Below are the code and all the weights of a small trained network. Each question names an input and a class and asks about switching units off, where a switched-off unit gives its printed mean instead of its output.

import numpy as np


def w(rows, s, z=0):
    codes = np.array(rows[::2]) - 128.0
    scale = np.full(codes.shape[1], s)
    scale[-1] = z or s
    return codes * scale


def norm(h):
    return h / np.sqrt((h * h).mean(-1, keepdims=True) + 1e-5)


def f(y):
    return y / 2 * (1 + np.tanh(0.7978845608 * (y + 0.044715 * y**3)))


def log_softmax(a):
    a = a - a.max(-1, keepdims=True)
    return a - np.log(np.exp(a).sum(-1, keepdims=True))


def net(x, mask):
    res = np.array(x, float).reshape(1, 4) / 4 @ E
    u = 0
    for l in range(3):
        y = f(norm(res) @ A[l][:, :-1].T + A[l][:, -1])
        res = res + np.where(mask[u : u + 13], y, B[l][:, -1]) @ B[l][:, :-1]
        u += 13
    return log_softmax(norm(res)[-1] @ U[:, :-1].T + U[:, -1])


A, B = {}, {}
E = w([
[149,85,97,81],'x0',
[139,111,202,107],'x1',
[3,99,133,100],'x2',
[115,210,142,39],'x3',
],0.0075)
A[0] = w([
[128,88,247,103,53],'L0N1',
[106,181,26,158,107],'L0N2',
[69,191,122,52,1],'L0N3',
[126,199,167,175,144],'L0N4',
[59,137,144,130,72],'L0N5',
[83,42,129,183,144],'L0N6',
[119,110,214,115,117],'L0N7',
[95,173,69,135,96],'L0N8',
[37,200,179,223,87],'L0N9',
[118,181,159,183,101],'L0N10',
[76,158,26,156,118],'L0N11',
[187,105,106,84,162],'L0N12',
[118,22,76,25,104],'L0N13',
],0.013,0.003)
B[0] = w([
[225,79,238,76,219],'L0N1',
[215,95,212,88,200],'L0N2',
[57,230,176,158,231],'L0N3',
[165,155,67,122,198],'L0N4',
[72,111,137,96,188],'L0N5',
[93,100,137,240,246],'L0N6',
[159,87,183,90,198],'L0N7',
[141,132,175,76,162],'L0N8',
[117,61,1,73,254],'L0N9',
[142,122,66,127,170],'L0N10',
[176,64,219,88,208],'L0N11',
[185,168,76,144,205],'L0N12',
[115,74,17,72,240],'L0N13',
],0.02,0.0048)
A[1] = w([
[50,152,84,166,97],'L1N1',
[124,142,125,103,68],'L1N2',
[144,68,212,78,111],'L1N3',
[150,127,193,101,73],'L1N4',
[57,111,130,221,109],'L1N5',
[170,253,100,67,156],'L1N6',
[90,79,106,122,67],'L1N7',
[127,135,46,70,2],'L1N8',
[123,141,77,92,80],'L1N9',
[77,237,151,144,36],'L1N10',
[108,144,141,107,47],'L1N11',
[142,171,147,198,103],'L1N12',
[93,233,192,129,26],'L1N13',
],0.011,0.0031)
B[1] = w([
[157,78,249,70,145],'L1N1',
[116,131,94,101,121],'L1N2',
[227,136,216,85,233],'L1N3',
[152,141,155,39,157],'L1N4',
[77,129,191,172,155],'L1N5',
[88,216,101,208,254],'L1N6',
[97,217,117,148,155],'L1N7',
[77,106,17,100,164],'L1N8',
[88,110,59,123,149],'L1N9',
[115,148,200,164,146],'L1N10',
[156,129,103,101,115],'L1N11',
[167,140,34,189,131],'L1N12',
[62,160,132,242,150],'L1N13',
],0.011,0.0053)
A[2] = w([
[117,95,171,213,132],'L2N1',
[69,249,164,95,135],'L2N2',
[65,147,81,178,165],'L2N3',
[94,156,134,140,75],'L2N4',
[140,89,29,86,85],'L2N5',
[141,164,203,185,146],'L2N6',
[154,135,85,127,251],'L2N7',
[80,87,185,103,113],'L2N8',
[133,153,81,35,142],'L2N9',
[95,144,100,156,65],'L2N10',
[91,117,145,116,154],'L2N11',
[10,129,160,89,129],'L2N12',
[100,57,145,88,143],'L2N13',
],0.016,0.0025)
B[2] = w([
[60,156,204,128,190],'L2N1',
[85,2,208,205,235],'L2N2',
[222,124,206,94,217],'L2N3',
[153,110,142,158,132],'L2N4',
[27,71,152,111,254],'L2N5',
[64,107,40,131,183],'L2N6',
[66,195,136,66,214],'L2N7',
[217,182,53,120,207],'L2N8',
[98,19,157,180,239],'L2N9',
[181,107,146,120,149],'L2N10',
[178,137,106,136,152],'L2N11',
[180,240,38,128,226],'L2N12',
[158,238,112,115,241],'L2N13',
],0.019,0.0058)
U = w([
[72,142,186,241,132],'0',
[193,131,172,90,135],'1',
[29,104,67,111,190],'2',
[142,253,52,150,10],'3',
],0.018,0.0011)

Each question gives the input, the list of numbers given to net, and the class t.
The units are the neurons (one row each of A and B). Each row of codes is followed by its name. A weight is (code - 128) times the scale printed after its matrix; where a second scale follows, it is the last column's (A, B and U).
mask holds one flag per neuron, layer by layer. A switched-off neuron (its flag False) gives its mean, the last column of its row in B, instead of its output. The means were averaged over made-up inputs and are rounded, as every weight is.
A unit's drop is (log p(t) with every unit on - log p(t) with that unit switched off) / (log p(t) with every unit on - log p(t) with every unit switched off).
The circuit of an input: a set's keep is (log p(t) with only the set's units on - log p(t) with every unit switched off) / (log p(t) with every unit on - log p(t) with every unit switched off). Starting from the 12 units with the biggest drops (on a tie, the unit counted first), units are removed one at a time, each time the one whose removal leaves the highest keep (on an exact tie, the one counted first), for as long as the keep stays at least 0.8.
circuit, biggest first: the units of the circuit, biggest drop first
k most important neurons: the k neurons with the biggest drops, biggest first
k most important neurons of layer l: the k neurons of layer l with the biggest drops, biggest first
input [-3,4,-5,0], class 3: 3 most important neurons of layer 0	[L0N9; L0N13; L0N11]
input [-2,-8,-6,8], class 0: circuit, biggest first	[L2N2; L1N6]
input [6,-8,6,6], class 1: 4 most important neurons	[L0N11; L0N2; L0N9; L0N13]
input [4,2,-6,-2], class 3: 2 most important neurons	[L0N9; L0N13]
input [-2,0,5,6], class 0: circuit, biggest first	[L0N3]
input [-5,3,7,6], class 3: 4 most important neurons	[L2N12; L0N9; L0N5; L0N12]
input [5,0,-2,6], class 0: 3 most important neurons	[L2N2; L0N3; L0N9]
input [-6,7,2,-5], class 1: 3 most important neurons	[L0N1; L0N7; L0N13]
input [-8,7,4,-3], class 2: 2 most important neurons	[L0N9; L0N11]
input [7,-3,-7,2], class 2: 2 most important neurons	[L0N3; L2N5]
input [-6,4,-5,5], class 2: 2 most important neurons of layer 0	[L0N3; L0N6]
input [-8,-7,-2,5], class 2: 3 most important neurons of layer 0	[L0N9; L0N4; L0N1]
input [4,4,6,2], class 3: 2 most important neurons	[L0N9; L2N12]
input [-4,-4,5,1], class 3: circuit, biggest first	[L2N12]
input [-8,-8,-1,-1], class 1: 2 most important neurons	[L0N2; L0N11]
input [7,-8,2,-7], class 1: 2 most important neurons of layer 1	[L1N6; L1N3]
input [-4,7,6,-5], class 1: 4 most important neurons of layer 0	[L0N1; L0N7; L0N3; L0N9]
input [1,6,7,5], class 3: 2 most important neurons	[L2N12; L2N8]
input [7,-5,-3,-4], class 2: 2 most important neurons	[L0N13; L0N1]
input [1,-6,5,3], class 1: 2 most important neurons	[L0N11; L0N2]
input [4,-5,6,-4], class 3: most important neuron	[L2N13]
input [4,1,5,-4], class 3: 4 most important neurons of layer 0	[L0N6; L0N9; L0N12; L0N13]
input [0,-1,-7,-7], class 0: 4 most important neurons of layer 2	[L2N1; L2N12; L2N13; L2N8]
input [1,-5,2,6], class 0: 2 most important neurons	[L0N3; L2N2]
input [-1,-3,2,2], class 1: 2 most important neurons	[L0N11; L0N2]
input [-8,7,3,-2], class 2: 2 most important neurons of layer 2	[L2N5; L2N3]
input [-7,0,0,3], class 2: circuit, biggest first	[L0N9]
input [-3,2,-4,2], class 3: 2 most important neurons of layer 1	[L1N6; L1N4]
input [8,-1,1,7], class 2: 2 most important neurons of layer 1	[L1N8; L1N9]
